Look-ups in named tables: a row name and a column name give one cell, copied from the table.

magaseg
         zofitil  gep  nuva  nub  zugev  kotufi  sibovud
zanirat      -80   13    34   37     25      31      -31
fop          -66   -1    17   46     -4      12      -45
rora         -51  -24    -1   53    -33     -12      -59
kasuguz      -41  -51   -14   59    -53     -36      -70
zugek        -69    1    22   37      9      17      -36
gedal        -34  -21   -11   38    -42     -17      -52
vizok        -47  -27    -1   43    -27     -14      -52
nadap        -88  -42    29   59     15      -3      -50
fegape       -80  -12    26   53      8      12      -47
tulid        -89  -22    33   56     19      11      -46
dop          -72   -9    28   26     28      15      -25
musipar      -26  -34   -19   35    -49     -29      -53
surudil      -26  -16    -9    9    -20     -12      -28
gupigep      -78  -30    22   59      0      -1      -53

sibovud of zanirat = -31
zugev of gupigep = 0
sibovud of kasuguz = -70
gep of musipar = -34
zugev of vizok = -27
nub of musipar = 35
zofitil of gedal = -34

Table sim
,lumeso,lut,vol,nevegel,dasozo,mumumog,zasefo,dunidib,geti,dumevut
lokegeb,4.2,4.1,4.2,4.2,4.1,4.1,4.2,4.0,4.1,4.2
tokeb,3.8,4.3,4.4,3.9,4.2,4.2,4.5,4.1,4.1,4.3
kap,4.1,4.0,5.0,5.5,2.9,2.4,5.1,2.4,3.2,5.4
vobon,4.1,4.1,4.2,4.3,4.0,4.0,4.2,4.0,4.1,4.3
nem,3.8,4.3,4.5,3.8,4.2,4.3,4.5,4.0,4.2,4.3
pom,3.6,4.4,4.6,3.6,4.2,4.3,4.6,4.0,4.1,4.4
bonogas,1.7,5.4,6.3,1.7,4.5,4.7,6.4,3.2,4.2,5.3
poneb,0.2,6.1,7.4,0.3,4.8,5.1,7.7,2.7,4.2,5.9
ribani,4.1,4.0,5.1,5.6,2.8,2.3,5.1,2.4,3.2,5.4
bolav,2.7,4.9,5.3,2.8,4.4,4.5,5.4,3.6,4.2,4.8
nat,3.8,4.3,4.4,3.8,4.2,4.2,4.5,4.0,4.2,4.3
fab,3.4,4.5,4.8,3.4,4.3,4.3,4.9,3.9,4.2,4.5
naz,3.7,4.4,4.5,3.7,4.2,4.2,4.6,4.0,4.2,4.3
nisuk,4.1,3.9,5.4,6.2,2.3,1.5,5.6,1.6,2.8,6.0

bonogas, vol: 6.3
vobon, vol: 4.2
nisuk, geti: 2.8
nem, dasozo: 4.2
bonogas, dunidib: 3.2
fab, zasefo: 4.9
vobon, dumevut: 4.3

piz:
,pesokof,mun,vomu,fir,ribo
sigez,49118,51442,72727,74371,52272
gugo,47280,41316,15685,84306,50420
vono,51042,90282,58881,67976,92092
kipami,74642,56886,49660,31132,20172
linuk,55401,94915,77182,48995,49558
gonopip,58594,53141,24381,76520,69968

What is the ribo of gugo in piz?
50420
What is the pesokof of linuk in piz?
55401
What is the vomu of vono in piz?
58881
What is the fir of kipami in piz?
31132
What is the vomu of gugo in piz?
15685
What is the ribo of linuk in piz?
49558
What is the fir of linuk in piz?
48995
What is the fir of sigez in piz?
74371
What is the fir of gonopip in piz?
76520
What is the pesokof of gonopip in piz?
58594
What is the vomu of linuk in piz?
77182
What is the fir of vono in piz?
67976
What is the mun of kipami in piz?
56886
What is the ribo of sigez in piz?
52272
What is the mun of sigez in piz?
51442

Table poso
	nin	vutas	rere	rotofar	toze
mudan	133	64	169	118	209
povu	148	80	56	92	67
gim	152	62	55	53	106
tul	67	84	190	213	52
fen	66	189	184	73	193
genelub	65	73	109	66	210
pili	106	97	157	139	95
zilog	84	184	170	122	189
nur	106	217	156	211	197

What is the rere of nur in poso? 156
What is the vutas of nur in poso? 217
What is the nin of povu in poso? 148
What is the nin of genelub in poso? 65
What is the nin of tul in poso? 67
What is the toze of nur in poso? 197
What is the vutas of povu in poso? 80
What is the nin of fen in poso? 66
What is the rere of fen in poso? 184
What is the toze of pili in poso? 95
What is the toze of genelub in poso? 210
What is the toze of zilog in poso? 189
What is the nin of pili in poso? 106
What is the vutas of tul in poso? 84
What is the vutas of zilog in poso? 184

defa:
	vedi	bideso	dubilep	kifav	funa
linuli	-3934	-4432	-1067	-444	6174
nof	-4156	-4090	-894	-594	6721
vin	247	460	-5302	-3205	-4793
nazodar	-1803	2420	-2889	-4237	1599
dev	1030	-222	1656	-2703	-6654
bim	-410	-444	4212	2632	-602
kede	-571	-186	2355	-1490	-6080

What is the bideso of kede in defa?
-186
What is the vedi of dev in defa?
1030
What is the vedi of nazodar in defa?
-1803
What is the funa of nazodar in defa?
1599
What is the kifav of dev in defa?
-2703
What is the dubilep of linuli in defa?
-1067
What is the kifav of linuli in defa?
-444
What is the funa of kede in defa?
-6080
Which row has the largest funa? nof

nav
columns: git, gik, fuso, rig, zolin
konom: [42343, 70228, 34597, 48014, 57904]
bepoku: [47358, 38581, 49602, 23169, 39793]
vof: [56458, 35176, 53199, 42227, 48377]
fusov: [50665, 45853, 34073, 41212, 35798]
zep: [47047, 25492, 59141, 48951, 40739]
lukona: [47306, 28998, 47504, 41325, 43923]
zuduse: [36541, 34381, 46280, 32501, 31135]
tate: [31841, 34721, 45362, 48702, 27235]
gal: [53904, 23986, 56881, 35109, 45921]
tiv: [51059, 38033, 14471, 66425, 42631]
gase: [50848, 36644, 67321, 21549, 43105]
fen: [40868, 46679, 56043, 46668, 39206]
viga: [20804, 48317, 44476, 42621, 47312]
dukavo: [51923, 31825, 84623, 38549, 30977]

What is the gik of viga in nav?
48317
What is the rig of gal in nav?
35109
What is the gik of zuduse in nav?
34381
What is the rig of viga in nav?
42621
What is the zolin of tiv in nav?
42631
What is the git of viga in nav?
20804
What is the rig of vof in nav?
42227
What is the fuso of fusov in nav?
34073
What is the gik of tiv in nav?
38033
What is the rig of zep in nav?
48951
What is the git of zuduse in nav?
36541
What is the git of fusov in nav?
50665
What is the gik of bepoku in nav?
38581
What is the git of zep in nav?
47047
What is the gik of fen in nav?
46679
What is the fuso of zep in nav?
59141
What is the zolin of lukona in nav?
43923
What is the rig of fen in nav?
46668
Row with the largest rig: tiv

